Each row has a name. Each piece below is followed by the name of the row it came from, unless a question asks for something else. Each question is about the rows just above it. Places in a row count from 0.

Columns, left to right: fize tamad Gima Vib goped Fina gazi
Q: [170 101 158 192 215  88 109]
G: [162 131 110 138 161 129 119]
A: [128 144  99 181 118  65 118]
B: [130 138 171 122 141 135 112]
Z: [ 89 158 129 121 150 172 106]
E: [144 171 126 179 144 116 114]
N: [102 155 158 191  89 155  86]
J: [160 119 159 113 118  92 131]
X: [ 94 138 150  78 165 145 149]
P: [110 128 124 166 149  91 122]
S: [161 167 116 105  79 134 122]
F: [101 107 132 101 133  91 143]
The one value in Z and G:  [129]
Among the named rows, does one hold [192 215] next to each other, in this order?  yes
Among the named rows, does one hold [191 158 155] next to each other, in this order?  no
Does one of the named rows hold [110 128 124 166 149] side by side, in this order?  yes
[121] is at row and place  Z, 3
Which column holds [101 131 144] top down?  tamad
Which row holds [ 89 158 129 121 150 172 106]?  Z

Columns, left to right: Ven tipa Laf Lofa zufu
sepo: [120 178 129 127 120]
lov: [136 118 128 127 123]
Lamom: [120 178 129 130  74]
soram: [160 131 128 125 131]
Duso: [ 85 171 128 128 119]
peras: [125 132 130 132  67]
Sut: [214 128 131 124 157]
fole: [191 131 133 124  96]
doret: [127 125 127 127 130]
kon: [142 110 128 126 120]
livi: [138 124 128 123 131]
[124 124] is in which column, read top down?  Lofa
Where in the named rows is [142]?  kon, 0
Which column holds [118 178 131 171 132 128 131] top down?  tipa
Which column holds [128 129 128 128 130 131 133 127] top down?  Laf
[ 67 157  96 130 120] is in which column, read top down?  zufu

Columns, left to right: neb nev Pakop leg Dif tik leme Zifa
tus: [145 120  96 144 163 161 120 106]
Suzel: [169 128 173 150  97 148 111  85]
vesad: [168 119 102 168 141 143 158 124]
vageg: [141 148 176 140  92 152 100 101]
Kep: [165 122  81 155 152 180 122 113]
sete: [108 138  85  92 182 152 112  87]
rodu: [205  90 142 152  96 168 111 137]
puz: [122 146 124 106 145 157 110 100]
zedu: [149 115 181  81 109 153 118 129]
vigub: [181  86  99 113 164 152 140  97]
Rori: [162 118 169  78 155 157 113 105]
Shared by vesad and rodu:  [168]
Does one of the named rows hold [163 161] side by side, in this order?  yes
Row and place of [161] in the named rows:  tus, 5

Columns, left to right: Bak mas kek Sobif
Suben: [ 43 213 118 127]
Bom: [124 205 147 118]
mut: [ 87 211 162  71]
pom: [128 199 193  87]
kuliv: [174  89 155 122]
zugu: [126 140 166  90]
Among the named rows, does one hold [126 139 166] next to each other, in this order?  no
Among the named rows, does one hold [124 204 147 118] next to each other, in this order?  no
Row and place of [90] in the named rows:  zugu, 3
[126] is at row and place  zugu, 0

Columns, left to right: suduz kolal peg dop
rumal: [139  83 144  87]
Zazem: [133  83  88  87]
zag: [ 67 118 119 100]
maz: [107 118  47  85]
Soti: [ 87 140  53  72]
Does one of the named rows hold [133  83  88  87] side by side, in this order?  yes
Shared by maz and zag:  [118]
Where in the named rows is [139]?  rumal, 0
Which value is in both Soti and Zazem?  [87]

Columns, left to right: lek lopuf Kugi Gibol
fulav: [126 141 177 167]
bigor: [ 84 125 161 111]
puf: [144 128 129 129]
Zulo: [139 118 101 160]
Puze: [199 122 109  85]
sigas: [134 178 135 186]
Femo: [198 124 116 123]
Does one of the named rows hold [116 123] side by side, in this order?  yes
Is [118 101] printed in one of the named rows, side by side and in this order?  yes
Which column holds [129 101 109] top down?  Kugi

Columns, left to right: gobep Masun mov vam rin sed
Tutav: [155 167 125 111 126 148]
zer: [156 147 140  97 115 153]
susu: [ 75 183 140 129 135 132]
Madi: [153 157 133 154  97 170]
Tig: [106 156  98  97 150 111]
fus: [163 155  96 103 109 134]
Mol: [124 109  96 108  97 172]
filav: [163 155 133 103 109 163]
det: [163 155 133 103 109 149]
Shared by filav and Madi:  [133]
Which column holds this, read top down? [155 156  75 153 106 163 124 163]  gobep
Which value is in both det and Tutav?  [155]
[183] is at row and place  susu, 1
Which column holds [155 156  75 153 106 163 124] top down?  gobep
Shared by Mol and Tig:  [97]

Columns, left to right: rav Geno ket lod Bafu Pibu nitok ter zevar
lut: [193  99  87  50  77  99 194 210 169]
Kava: [121 126 138 111 132 169 162 177 124]
fuz: [ 81 105 111 154  85 199 176  55  82]
durub: [121 126 138 111 132 169 162 193 102]
fiv: [193  99 198  50  77 176  80 210 169]
kedoz: [193  99  87  50  77 112  80 210 169]
Which column holds this, read top down? [138 111 138 198  87]  ket
Where do [121 126 138 111 132 169 162 193 102] appear?  durub
Which column holds this, read top down? [177  55 193 210 210]  ter
Shared by fuz and fiv:  [176]
Is [198  50] printed in one of the named rows, side by side and in this order?  yes
Row and place of [199] in the named rows:  fuz, 5

Columns, left to right: lav boz modav Metip dum lebe kaga
vik: [ 72 140 144 124 197 105 136]
fale: [211 198  69 114 131 120 119]
dem: [106  79  85 198 150 123 137]
rom: [ 72 140 144 137 118  83  51]
Among the named rows, does one hold [141 144] next to each other, in this order?  no
Which column holds this, read top down? [105 120 123]  lebe
[120] is at row and place  fale, 5
[123] is at row and place  dem, 5
Among the named rows, does one hold [137 117] next to each other, in this order?  no
Which value is in both fale and dem?  [198]

Columns, left to right: Dep vetev sabud Dos zonem mon
non: [ 76 163 147 115 152 144]
sutoz: [137  93 148 138 147 157]
bisa: [126 151 152 114  65 151]
taveb: [132 116 141 138 152 198]
Is [141 116 132] printed in one of the named rows, side by side and in this order?  no
Which value is in both bisa and taveb?  [152]
Is [148 137] printed in one of the named rows, side by side and in this order?  no

Columns, left to right: zep Tesaz fav fibiv figo Bipu vali dirod Vobe vef
pefo: [ 99 130 156 134 134 122 119 106 145 140]
mafu: [152 132 107 120 131 143 119 137 117 123]
rida: [104 125 128 115 114 107 114 104 133 133]
ruvud: [108 149 140 123 137 101 168 135  87 127]
Mukeg: [191  97  90 152 124 148 133 170 156  99]
nabup: [121 126 137 133 111 132 160 150 114 136]
zal: [130 105 123 140 107 121 136 139 152 123]
fami: [102 157 120  86 125 108 115  99  80 138]
sitop: [119 126 139 137 122 120 155 141 123 130]
baniz: [147 141  84  89 129 124  88 106 103 119]
Row and place of [86] in the named rows:  fami, 3
Is [101 168 134  87] printed in one of the named rows, side by side and in this order?  no

Columns, left to right: Zif goko tun fet rulu kani gev rud zut fal
bik: [104 172 150  67 124  99  89 137 148 202]
bof: [104 172 150  67 147  99  89 137 148  99]
bobel: [104 150 150  67 124 118  80 124  80  94]
Where do [104 172 150  67 147  99  89 137 148  99] appear?  bof
[104 172 150  67 124  99  89 137 148 202] is in which row?  bik

Columns, left to right: Pebu Fezo vapa zela Miv Pok biz Rik Donak pep
zode: [131 174  48 113 111  73  81 173 137  90]
Pame: [117  81 104 134 158 103  48  80 112  48]
tuvo: [154 188 130  97 175  96  47  93 124  40]
Which column holds [174  81] top down?  Fezo
The row with [117  81 104 134 158 103  48  80 112  48] is  Pame
Is [134 158 103] printed in one of the named rows, side by side and in this order?  yes
Where in the named rows is [80]?  Pame, 7
Among the named rows, does one hold [137 173  81  73] next to each other, in this order?  no
[73] is at row and place  zode, 5

Columns, left to right: kozum gebes dunab devig Daf tuz
tes: [ 82 158 162 113 156 184]
Zab: [112 182  77 104 166 111]
nek: [159  65 186 126 104 111]
Duna: [102 197 122 138 136  55]
Diti: [126 100 155  88 147 211]
nogu: [194  68 165 109 102 114]
kofe: [141  69 157 177  94 103]
Beno: [ 61 199 103 113 152  93]
Is [ 69 157 177] printed in one of the named rows, side by side and in this order?  yes
Among the named rows, does one hold [ 88 147] next to each other, in this order?  yes
Among the named rows, does one hold [103  94] next to each other, in this order?  no
Which column holds [126 138  88 109 177 113] top down?  devig
Which value is in both Diti and nek?  [126]
Does one of the named rows hold [102 114] side by side, in this order?  yes
Where in the named rows is [159]?  nek, 0

Columns, left to right: Godot tiku pud vot
kat: [124  85 124 133]
rizod: [122 209 129 127]
razen: [137 120 126 119]
Zug: [107 176 124 127]
Mizuk: [ 88 123 134 125]
bani: [178 144 129 130]
Ris: [ 66 123 128 119]
Zofun: [180 125 132 115]
Which value is in both Ris and razen?  [119]
Shared by Ris and Mizuk:  [123]

Columns, left to right: mefo Patet bokaz sev lebi
dere: [137 146 131 133 115]
goruk: [129 178 111 181 167]
Vem: [125 132 125 128 137]
funa: [134 118 121 127 134]
Rab: [148 129 110 130 125]
Fosaz: [204 119  71 147 115]
fir: [ 99 150 141 181 141]
Ligum: [128 131 128 125 137]
midim: [129 131 127 130 130]
fufu: [128 159 121 162 152]
Sobo: [127 126 126 131 125]
zute: [108 139 119 123 141]
Which value is in both zute and Fosaz?  [119]
Does one of the named rows hold [132 126 128 137] side by side, in this order?  no
Does one of the named rows hold [125 138] side by side, in this order?  no
Among the named rows, does one hold [119 123] next to each other, in this order?  yes
Where in the named rows is [150]?  fir, 1

